Below are the code and all the weights of a small trained network. Each question names an input and a target symbol and asks about switching units off, where a switched-off unit gives its printed mean instead of its output.

import numpy as np


def w(rows, s, z=0):
    codes = np.array(rows[::2]) - 128.0
    scale = np.full(codes.shape[1], s)
    scale[-1] = z or s
    return codes * scale


def norm(h):
    return h / np.sqrt((h * h).mean(-1, keepdims=True) + 1e-5)


def f(y):
    return y / 2 * (1 + np.tanh(0.7978845608 * (y + 0.044715 * y**3)))


def softmax(a):
    e = np.exp(a - a.max(-1, keepdims=True))
    return e / e.sum(-1, keepdims=True)


def log_softmax(a):
    a = a - a.max(-1, keepdims=True)
    return a - np.log(np.exp(a).sum(-1, keepdims=True))


def net(x, mask):
    ids = ['ΛΣβεζω'.index(c) for c in x.split()]
    T = len(ids)
    res = E[ids] + P[:T]
    u = 0
    for l in range(3):
        q, k, v = (norm(res) @ M[l].T for M in (Q, K, V))
        z = softmax(np.where(np.tri(T) > 0, q @ k.T / 2**0.5, -1e9)) @ v
        res = res + np.where(mask[u], z, O[l][:, -1]) @ O[l][:, :-1]
        u += 1
        y = f(norm(res) @ A[l][:, :-1].T + A[l][:, -1])
        res = res + np.where(mask[u : u + 4], y, B[l][:, -1]) @ B[l][:, :-1]
        u += 4
    return log_softmax(norm(res)[-1] @ U[:, :-1].T + U[:, -1])


Q, K, V, O, A, B = {}, {}, {}, {}, {}, {}
E = w([
[157,234,179,119],'Λ',
[140,171,175,155],'Σ',
[194,12,164,69],'β',
[215,171,47,165],'ε',
[107,123,90,72],'ζ',
[213,172,53,163],'ω',
],0.011)
P = w([
[135,221,131,115],'0',
[1,55,153,115],'1',
[70,99,161,85],'2',
[100,95,156,70],'3',
[124,88,148,57],'4',
[146,77,146,59],'5',
[157,64,136,53],'6',
[174,54,130,49],'7',
[186,49,132,52],'8',
[196,36,125,50],'9',
[206,28,123,59],'10',
[211,29,129,58],'11',
[217,14,119,45],'12',
],0.0026)
Q[0] = w([
[110,124,205,45],'0.h0',
[173,89,3,146],'0.h0',
],0.006)
K[0] = w([
[48,237,119,146],'0.h0',
[141,30,100,2],'0.h0',
],0.0073)
V[0] = w([
[116,88,162,39],'0.h0',
[213,92,210,254],'0.h0',
],0.0049)
O[0] = w([
[146,70,170,86,202],'0.h0',
[89,1,177,159,6],'0.h0',
],0.0078,0.0019)
A[0] = w([
[40,35,13,140,74],'0.n0',
[171,44,122,144,203],'0.n1',
[3,98,42,70,5],'0.n2',
[172,147,196,134,155],'0.n3',
],0.0068,0.0025)
B[0] = w([
[65,254,177,144,99],'0.n0',
[126,142,177,12,228],'0.n1',
[40,90,145,168,145],'0.n2',
[53,104,78,133,251],'0.n3',
],0.0068,0.002)
Q[1] = w([
[2,65,123,101],'1.h0',
[114,134,69,79],'1.h0',
],0.0083)
K[1] = w([
[64,2,99,178],'1.h0',
[147,45,51,53],'1.h0',
],0.0061)
V[1] = w([
[96,89,196,208],'1.h0',
[174,254,201,155],'1.h0',
],0.0035)
O[1] = w([
[231,254,89,87,8],'1.h0',
[160,38,66,39,209],'1.h0',
],0.0054,0.0016)
A[1] = w([
[1,179,210,122,120],'1.n0',
[145,142,59,120,166],'1.n1',
[188,120,218,42,250],'1.n2',
[187,25,88,192,104],'1.n3',
],0.0087,0.0025)
B[1] = w([
[79,230,107,198,197],'1.n0',
[193,122,215,240,172],'1.n1',
[136,61,96,48,254],'1.n2',
[1,67,157,164,149],'1.n3',
],0.0067,0.0072)
Q[2] = w([
[86,3,192,234],'2.h0',
[123,186,90,61],'2.h0',
],0.0056)
K[2] = w([
[224,67,253,182],'2.h0',
[88,159,20,100],'2.h0',
],0.0079)
V[2] = w([
[208,211,4,190],'2.h0',
[24,194,162,114],'2.h0',
],0.0034)
O[2] = w([
[44,18,214,112,250],'2.h0',
[162,1,23,162,198],'2.h0',
],0.0058,0.002)
A[2] = w([
[146,134,92,148,42],'2.n0',
[101,174,122,103,194],'2.n1',
[236,119,149,134,1],'2.n2',
[64,246,204,145,97],'2.n3',
],0.012,0.0042)
B[2] = w([
[127,170,87,145,99],'2.n0',
[93,167,132,187,226],'2.n1',
[114,154,61,118,217],'2.n2',
[161,253,166,41,254],'2.n3',
],0.012,0.0028)
U = w([
[144,220,151,126,172],'Λ',
[24,116,37,177,3],'Σ',
[163,60,114,80,178],'β',
[161,111,136,207,82],'ε',
[228,154,2,183,14],'ζ',
[163,106,142,217,106],'ω',
],0.0087,0.0028)

Each question gives the input, a string of symbols that net reads in full, and the target symbol t.
The units are the heads (2 rows each of Q, K, V and O) and the neurons (one row each of A and B). Each row of codes is followed by its name. A weight is (code - 128) times the scale printed after its matrix; where a second scale follows, it is the last column's (O, A, B and U).
mask holds one flag per unit, layer by layer, with each layer's heads first. A switched-off unit (its flag False) gives its mean, the last column of its rows in O or B, instead of its output. The means were averaged over made-up inputs and are rounded, as every weight is.
A unit's drop is (log p(t) with every unit on - log p(t) with that unit switched off) / (log p(t) with every unit on - log p(t) with every unit switched off).
The circuit of an input: a set's keep is (log p(t) with only the set's units on - log p(t) with every unit switched off) / (log p(t) with every unit on - log p(t) with every unit switched off). Starting from the 12 units with the biggest drops (on a tie, the unit counted first), units are removed one at a time, each time the one whose removal leaves the highest keep (on an exact tie, the one counted first), for as long as the keep stays at least 0.8.
circuit, biggest first: the units of the circuit, biggest drop first
k most important neurons: the k neurons with the biggest drops, biggest first
top k neurons in layer l: the k neurons of layer l with the biggest drops, biggest first
drop when u is switched off: that unit's drop, to one decimal
input ζ Σ β ζ ω Σ Σ ω ζ ζ ζ ζ Σ, target β: circuit, biggest first -> (1.n2)
input β Σ Σ Λ β ε, target β: circuit, biggest first -> (0.h0 0.n1)
input ζ Λ Λ ω Σ ζ ω Λ β ω Λ Σ ε, target β: circuit, biggest first -> (1.n3 1.h0 1.n0)
input Σ ω ζ Λ ω β Σ Λ ε Λ Σ Σ ζ, target Σ: 4 most important neurons -> (0.n2 0.n0 2.n3 0.n3)
input Λ Λ ε ω ε ω ε, target ω: 2 most important neurons -> (1.n3 1.n2)
input β ω Λ Λ ω Σ ζ, target Λ: 4 most important neurons -> (0.n2 2.n3 1.n0 1.n2)
input ω ω ω Λ Σ Σ, target Σ: circuit, biggest first -> (1.n1 2.h0 2.n3)
input ζ ε ζ ζ ζ Λ ζ ω Σ Λ, target Σ: 2 most important neurons -> (0.n3 1.n2)
input ω Σ ε Σ Λ ε ω Σ ζ ζ, target Σ: 2 most important neurons -> (0.n2 0.n3)
input Σ β Λ β ω ω ω ω, target β: 2 most important neurons -> (0.n1 1.n3)
input Λ Σ Λ Λ ε Σ ω Σ, target β: top 2 neurons in layer 0 -> (0.n2 0.n1)
input β Σ ζ β ζ Σ Λ ζ ω ω Λ Λ, target β: 4 most important neurons -> (1.n2 0.n2 0.n1 2.n2)
input ε Σ ω ε, target ε: 3 most important neurons -> (1.n3 1.n1 1.n2)
input ζ ω ω ζ ω Σ Λ ζ β ε Λ Λ, target β: top neuron in layer 1 -> (1.n2)
input Λ Σ ε Σ, target Σ: top 2 neurons in layer 1 -> (1.n1 1.n2)
input Λ Λ β ε ω Λ ω, target β: drop when 0.h0 is switched off -> 0.9
input ω ω ζ Λ Σ ζ ε β ζ ω Σ Σ Λ, target Σ: drop when 1.n2 is switched off -> 0.5
input Λ Σ ω, target ω: drop when 0.h0 is switched off -> 0.3
input ω Λ ε, target ε: drop when 1.n3 is switched off -> 0.4
